Below is a small trained network, with its code and all its weights. Each question gives an input and a target symbol and asks what happens when units are switched off, that is, made to give their printed mean instead of their output.

import numpy as np


def w(rows, s, z=0):
    codes = np.array(rows[::2]) - 128.0
    scale = np.full(codes.shape[1], s)
    scale[-1] = z or s
    return codes * scale


def norm(h):
    return h / np.sqrt((h * h).mean(-1, keepdims=True) + 1e-5)


def f(y):
    return y / 2 * (1 + np.tanh(0.7978845608 * (y + 0.044715 * y**3)))


def softmax(a):
    e = np.exp(a - a.max(-1, keepdims=True))
    return e / e.sum(-1, keepdims=True)


def log_softmax(a):
    a = a - a.max(-1, keepdims=True)
    return a - np.log(np.exp(a).sum(-1, keepdims=True))


def net(x, mask):
    ids = ['Ξβδηλσ'.index(c) for c in x.split()]
    T = len(ids)
    res = E[ids] + P[:T]
    u = 0
    for l in range(2):
        q, k, v = (norm(res) @ M[l].T for M in (Q, K, V))
        z = softmax(np.where(np.tri(T) > 0, q @ k.T / 2**0.5, -1e9)) @ v
        res = res + np.where(mask[u], z, O[l][:, -1]) @ O[l][:, :-1]
        u += 1
        y = f(norm(res) @ A[l][:, :-1].T + A[l][:, -1])
        res = res + np.where(mask[u : u + 4], y, B[l][:, -1]) @ B[l][:, :-1]
        u += 4
    return log_softmax(norm(res)[-1] @ U[:, :-1].T + U[:, -1])


Q, K, V, O, A, B = {}, {}, {}, {}, {}, {}
E = w([
[57,85,32,151,87,251,110],'Ξ',
[72,102,146,193,112,3,98],'β',
[122,50,77,165,203,143,199],'δ',
[126,198,168,199,204,198,46],'η',
[182,64,116,153,61,101,55],'λ',
[154,219,139,237,137,180,65],'σ',
],0.015)
P = w([
[142,197,167,17,149,175,151],'0',
[125,190,137,123,123,109,129],'1',
[141,146,128,127,142,103,140],'2',
[112,130,111,120,181,113,112],'3',
[115,126,85,87,214,104,98],'4',
[111,125,48,128,226,100,33],'5',
[61,101,121,180,197,77,2],'6',
],0.0064)
Q[0] = w([
[194,153,157,185,255,140,57],'L0H1',
[145,84,167,48,235,119,60],'L0H1',
],0.0094)
K[0] = w([
[125,77,2,144,145,68,101],'L0H1',
[202,154,41,85,239,83,166],'L0H1',
],0.0087)
V[0] = w([
[187,2,64,172,204,99,119],'L0H1',
[184,7,148,90,146,144,130],'L0H1',
],0.0095)
O[0] = w([
[155,58,169,168,104,97,173,253],'L0H1',
[110,193,198,196,114,254,84,129],'L0H1',
],0.0085,0.0076)
A[0] = w([
[104,171,204,194,188,145,53,145],'L0N1',
[8,211,254,79,113,219,84,98],'L0N2',
[86,50,2,99,149,88,166,141],'L0N3',
[82,178,95,214,149,81,132,253],'L0N4',
],0.0082,0.0028)
B[0] = w([
[79,93,127,110,44,46,138,240],'L0N1',
[193,115,1,163,196,58,44,159],'L0N2',
[130,148,151,179,98,226,116,215],'L0N3',
[113,111,235,17,98,215,183,254],'L0N4',
],0.0092,0.0066)
Q[1] = w([
[168,1,169,145,96,85,171],'L1H1',
[92,143,160,33,118,93,52],'L1H1',
],0.0099)
K[1] = w([
[73,45,149,242,146,79,254],'L1H1',
[133,82,105,129,120,192,149],'L1H1',
],0.0098)
V[1] = w([
[182,131,119,126,253,69,182],'L1H1',
[62,173,49,123,203,214,117],'L1H1',
],0.0057)
O[1] = w([
[132,7,163,88,217,157,135,63],'L1H1',
[138,48,117,199,73,180,219,3],'L1H1',
],0.011,0.0035)
A[1] = w([
[19,159,69,164,187,125,116,50],'L1N1',
[45,71,246,111,182,146,165,115],'L1N2',
[155,99,200,196,151,187,186,4],'L1N3',
[178,2,99,195,57,175,125,174],'L1N4',
],0.0081,0.002)
B[1] = w([
[137,140,104,124,72,136,249,127],'L1N1',
[143,48,96,105,210,133,107,254],'L1N2',
[153,224,201,173,186,126,155,186],'L1N3',
[29,148,119,183,65,165,111,222],'L1N4',
],0.011,0.0071)
U = w([
[101,71,102,167,39,172,166,199],'Ξ',
[76,140,247,57,123,139,108,3],'β',
[135,148,205,216,216,184,131,82],'δ',
[139,50,75,103,168,135,139,247],'η',
[243,126,146,216,121,115,34,159],'λ',
[179,134,149,95,118,254,123,167],'σ',
],0.0089,0.0018)

Each question gives the input, a string of symbols that net reads in full, and the target symbol t.
The units are the heads (2 rows each of Q, K, V and O) and the neurons (one row each of A and B). Each row of codes is followed by its name. A weight is (code - 128) times the scale printed after its matrix; where a second scale follows, it is the last column's (O, A, B and U).
mask holds one flag per unit, layer by layer, with each layer's heads first. A switched-off unit (its flag False) gives its mean, the last column of its rows in O or B, instead of its output. The means were averaged over made-up inputs and are rounded, as every weight is.
A unit's drop is (log p(t) with every unit on - log p(t) with that unit switched off) / (log p(t) with every unit on - log p(t) with every unit switched off).
The circuit of an input: a set's keep is (log p(t) with only the set's units on - log p(t) with every unit switched off) / (log p(t) with every unit on - log p(t) with every unit switched off). Starting from all 10 units, units are removed one at a time, each time the one whose removal leaves the highest keep (on an exact tie, the one counted first), for as long as the keep stays at least 0.8.
units of the circuit, in order: the units of the circuit, biggest drop first
unit that matters most: the unit with the biggest drop
top k neurons: the k neurons with the biggest drops, biggest first
k most important neurons of layer l: the k neurons of layer l with the biggest drops, biggest first
drop when u is switched off: that unit's drop, to one decimal
input δ β β, target η: top 2 neurons	L0N4, L1N2
input σ η β η δ, target δ: top neuron	L1N3
input η σ σ, target σ: 3 most important neurons of layer 0	L0N4, L0N1, L0N2
input η λ λ δ β, target η: 3 most important neurons of layer 1	L1N2, L1N4, L1N3
input η Ξ σ, target Ξ: units of the circuit, in order	L1H1, L0H1
input β β δ σ λ, target Ξ: top 3 neurons	L1N4, L0N3, L0N4
input β Ξ η σ, target Ξ: top 2 neurons	L0N1, L1N3
input δ Ξ β η η, target λ: units of the circuit, in order	L0H1, L0N2, L0N1
input δ β η, target λ: top 3 neurons	L0N2, L1N4, L1N2
input λ δ η Ξ λ λ, target Ξ: 2 most important neurons of layer 1	L1N4, L1N3
input δ δ β β δ σ, target β: top 2 neurons	L0N1, L0N2
input λ σ Ξ β Ξ σ η, target Ξ: 3 most important neurons of layer 0	L0N1, L0N4, L0N2
input η Ξ η, target Ξ: drop when L0N1 is switched off	0.8
input λ δ β Ξ Ξ σ, target β: drop when L0N4 is switched off	0.2
input β β η η, target β: unit that matters most	L0N1
input β β δ Ξ β δ, target δ: drop when L0N3 is switched off	0.0
